Below is a small trained network, with its code and all its weights. Each question gives an input and a target symbol and asks what happens when units are switched off, that is, made to give their printed mean instead of their output.

import numpy as np


def w(rows, s, z=0):
    codes = np.array(rows[::2]) - 128.0
    scale = np.full(codes.shape[1], s)
    scale[-1] = z or s
    return codes * scale


def norm(h):
    return h / np.sqrt((h * h).mean(-1, keepdims=True) + 1e-5)


def f(y):
    return np.maximum(y, 0)


def softmax(a):
    e = np.exp(a - a.max(-1, keepdims=True))
    return e / e.sum(-1, keepdims=True)


def log_softmax(a):
    a = a - a.max(-1, keepdims=True)
    return a - np.log(np.exp(a).sum(-1, keepdims=True))


def net(x, mask):
    ids = ['αβγδεζηθλμξπτφω'.index(c) for c in x.split()]
    T = len(ids)
    res = E[ids] + P[:T]
    u = 0
    for l in range(3):
        q, k, v = (norm(res) @ M[l].T for M in (Q, K, V))
        z = softmax(np.where(np.tri(T) > 0, q @ k.T / 2**0.5, -1e9)) @ v
        res = res + np.where(mask[u], z, O[l][:, -1]) @ O[l][:, :-1]
        u += 1
        y = f(norm(res) @ A[l][:, :-1].T + A[l][:, -1])
        res = res + np.where(mask[u : u + 4], y, B[l][:, -1]) @ B[l][:, :-1]
        u += 4
    return log_softmax(norm(res)[-1] @ U[:, :-1].T + U[:, -1])


Q, K, V, O, A, B = {}, {}, {}, {}, {}, {}
E = w([
[126,115,106,101,168,108,139,60,101],'α',
[192,99,55,144,92,121,167,143,138],'β',
[123,107,133,147,123,148,95,95,133],'γ',
[140,79,75,51,173,194,214,93,84],'δ',
[95,175,73,95,89,112,140,123,61],'ε',
[93,110,99,132,122,143,175,208,159],'ζ',
[189,155,183,152,140,177,115,245,130],'η',
[48,104,166,163,121,133,98,109,134],'θ',
[121,102,121,102,146,199,101,143,100],'λ',
[76,162,188,160,167,111,252,107,94],'μ',
[148,152,152,130,126,142,152,177,68],'ξ',
[144,178,128,189,86,170,79,130,130],'π',
[153,136,124,194,206,111,122,141,140],'τ',
[107,151,81,20,147,116,130,117,181],'φ',
[124,143,232,99,115,133,160,86,180],'ω',
],0.022)
P = w([
[191,88,57,170,155,168,216,1,130],'0',
[158,98,79,151,131,201,153,44,114],'1',
[127,115,93,156,116,190,114,84,110],'2',
[83,144,125,142,109,165,69,134,88],'3',
[59,155,143,130,116,140,42,151,90],'4',
[38,174,165,115,129,107,20,171,68],'5',
],0.0064)
Q[0] = w([
[11,146,59,140,84,123,118,138,38],'0.h1',
[80,114,162,144,175,63,192,106,255],'0.h1',
],0.0081)
K[0] = w([
[30,85,65,110,184,100,27,205,2],'0.h1',
[91,127,174,46,91,146,197,63,187],'0.h1',
],0.0058)
V[0] = w([
[253,179,155,229,198,100,120,84,109],'0.h1',
[130,98,133,67,52,92,144,92,177],'0.h1',
],0.0046)
O[0] = w([
[174,120,162,87,166,69,107,78,136,253],'0.h1',
[89,137,99,68,134,3,162,167,69,1],'0.h1',
],0.012,0.0026)
A[0] = w([
[169,92,85,146,114,212,41,167,126,143],'0.n1',
[104,116,189,111,192,155,254,132,79,1],'0.n2',
[83,19,125,131,180,136,140,146,79,150],'0.n3',
[149,192,149,217,130,85,158,162,112,177],'0.n4',
],0.0072,0.0026)
B[0] = w([
[105,185,96,86,187,75,215,55,129,254],'0.n1',
[44,168,107,106,130,38,112,51,115,176],'0.n2',
[94,169,108,194,93,166,190,15,182,172],'0.n3',
[123,184,195,130,88,198,103,1,129,186],'0.n4',
],0.0066,0.0065)
Q[1] = w([
[198,157,227,65,254,159,131,53,123],'1.h1',
[238,25,91,113,88,55,147,214,161],'1.h1',
],0.0074)
K[1] = w([
[130,204,147,90,145,107,55,121,187],'1.h1',
[254,33,68,165,100,119,188,74,139],'1.h1',
],0.0093)
V[1] = w([
[148,199,3,229,162,165,90,178,119],'1.h1',
[140,136,200,189,145,151,179,66,38],'1.h1',
],0.0055)
O[1] = w([
[228,113,62,124,141,146,56,214,65,153],'1.h1',
[134,23,143,155,57,122,1,254,196,253],'1.h1',
],0.0087,0.0049)
A[1] = w([
[123,110,61,123,161,201,128,141,105,50],'1.n1',
[89,78,85,2,95,108,140,132,104,154],'1.n2',
[164,192,141,194,210,145,212,191,139,197],'1.n3',
[142,200,61,181,127,105,98,77,203,254],'1.n4',
],0.0071,0.0007)
B[1] = w([
[157,82,223,164,100,75,127,164,16,200],'1.n1',
[86,185,139,123,154,95,27,235,129,187],'1.n2',
[133,134,19,177,128,249,155,76,225,182],'1.n3',
[80,134,107,2,159,98,213,124,28,254],'1.n4',
],0.0075,0.0054)
Q[2] = w([
[194,199,92,105,124,58,214,127,212],'2.h1',
[2,177,141,128,131,104,148,159,127],'2.h1',
],0.01)
K[2] = w([
[182,2,80,75,67,80,223,122,159],'2.h1',
[60,125,201,64,67,155,135,163,140],'2.h1',
],0.0096)
V[2] = w([
[134,107,195,196,105,122,188,239,132],'2.h1',
[60,102,76,183,255,126,121,162,148],'2.h1',
],0.0068)
O[2] = w([
[133,103,170,18,137,128,126,56,129,3],'2.h1',
[139,77,66,178,252,152,158,147,205,130],'2.h1',
],0.012,0.0051)
A[2] = w([
[152,177,78,16,226,99,160,108,126,112],'2.n1',
[252,109,77,179,208,163,71,215,161,114],'2.n2',
[126,131,23,153,119,107,179,221,187,4],'2.n3',
[144,90,154,106,246,92,254,151,207,225],'2.n4',
],0.0078,0.0024)
B[2] = w([
[171,151,26,84,149,85,73,165,176,167],'2.n1',
[204,140,248,139,157,122,133,100,160,254],'2.n2',
[147,68,128,41,84,117,178,152,121,192],'2.n3',
[126,227,225,149,71,179,85,179,130,201],'2.n4',
],0.011,0.008)
U = w([
[106,114,80,134,206,120,145,133,70,118],'α',
[219,81,106,56,132,23,211,94,81,208],'β',
[100,108,106,131,144,95,140,166,120,72],'γ',
[133,41,167,2,40,163,49,121,132,53],'δ',
[117,170,94,191,54,127,45,207,31,74],'ε',
[98,112,118,108,69,197,239,249,150,51],'ζ',
[213,152,160,153,198,158,71,132,183,241],'η',
[46,26,41,148,144,200,56,122,200,255],'θ',
[126,34,119,114,223,185,154,95,5,92],'λ',
[55,194,170,65,107,78,224,57,154,182],'μ',
[131,81,64,65,161,147,59,75,139,125],'ξ',
[132,46,55,216,61,61,126,138,178,166],'π',
[116,160,82,188,121,43,164,196,180,68],'τ',
[79,181,52,41,148,119,76,227,237,108],'φ',
[136,238,15,151,195,185,174,68,121,13],'ω',
],0.0067,0.0023)

Each question gives the input, a string of symbols that net reads in full, and the target symbol t.
The units are the heads (2 rows each of Q, K, V and O) and the neurons (one row each of A and B). Each row of codes is followed by its name. A weight is (code - 128) times the scale printed after its matrix; where a second scale follows, it is the last column's (O, A, B and U).
mask holds one flag per unit, layer by layer, with each layer's heads first. A switched-off unit (its flag False) gives its mean, the last column of its rows in O or B, instead of its output. The means were averaged over made-up inputs and are rounded, as every weight is.
A unit's drop is (log p(t) with every unit on - log p(t) with that unit switched off) / (log p(t) with every unit on - log p(t) with every unit switched off).
The circuit of an input: a set's keep is (log p(t) with only the set's units on - log p(t) with every unit switched off) / (log p(t) with every unit on - log p(t) with every unit switched off). Starting from the 12 units with the biggest drops (on a tie, the unit counted first), units are removed one at a time, each time the one whose removal leaves the highest keep (on an exact tie, the one counted first), for as long as the keep stays at least 0.8.
circuit, biggest first: the units of the circuit, biggest drop first
most important unit: the unit with the biggest drop
top k neurons: the k neurons with the biggest drops, biggest first
k most important neurons of layer l: the k neurons of layer l with the biggest drops, biggest first
input β ω η θ γ, target φ: top 2 neurons	(0.n1; 2.n1)
input μ τ α, target η: circuit, biggest first	(2.h1; 2.n4)
input π α ξ, target ε: most important neuron of layer 2	(2.n2)
input ε ε γ, target β: circuit, biggest first	(0.n1; 1.n4; 2.n4)
input ζ δ ξ π λ, target ε: top 2 neurons	(0.n1; 1.n4)
input θ γ ξ ε ξ, target δ: circuit, biggest first	(2.h1; 1.h1)
input θ ζ φ π, target ω: circuit, biggest first	(1.h1; 0.h1; 0.n1)
input τ γ λ α, target λ: circuit, biggest first	(0.h1; 0.n1; 2.n4; 2.n1)
input β π τ μ π δ, target ε: circuit, biggest first	(1.n2; 2.h1; 1.n4)
input α β δ, target ζ: 2 most important neurons of layer 2	(2.n3; 2.n4)
input β θ π α, target ε: circuit, biggest first	(2.h1; 0.n1)
input λ η λ, target λ: circuit, biggest first	(1.n1; 0.n1; 2.n4)
input β ζ ξ ω τ λ, target μ: circuit, biggest first	(1.h1; 0.n1; 0.n3)
input ω ξ τ, target μ: top 2 neurons	(0.n2; 0.n4)
input δ γ ζ τ ξ α, target η: circuit, biggest first	(0.h1; 0.n4; 2.h1; 2.n4)
input τ β θ α μ δ, target θ: top 2 neurons	(0.n1; 0.n2)
input γ τ θ, target θ: circuit, biggest first	(2.n2; 2.h1)
input ε φ η φ γ, target ω: most important unit	1.h1
input ε α ω γ, target μ: circuit, biggest first	(1.h1; 0.n1)
input γ ω β π, target μ: top 3 neurons	(0.n2; 0.n1; 1.n4)
input δ π θ ω γ δ, target μ: most important neuron of layer 0	(0.n3)
input π γ γ δ δ, target ζ: 2 most important neurons of layer 0	(0.n3; 0.n2)
input μ λ δ, target θ: 3 most important neurons of layer 1	(1.n4; 1.n2; 1.n1)
input λ φ β λ, target ω: top 2 neurons	(0.n1; 0.n3)
input η η ζ φ δ β, target β: 2 most important neurons of layer 0	(0.n2; 0.n3)
input β ω β π β θ, target θ: 3 most important neurons of layer 1	(1.n1; 1.n2; 1.n4)
input α τ η β ξ, target δ: top neuron	(0.n4)
input γ η φ δ τ, target ω: 2 most important neurons of layer 1	(1.n4; 1.n3)
input φ φ β δ β λ, target λ: 2 most important neurons of layer 1	(1.n1; 1.n2)
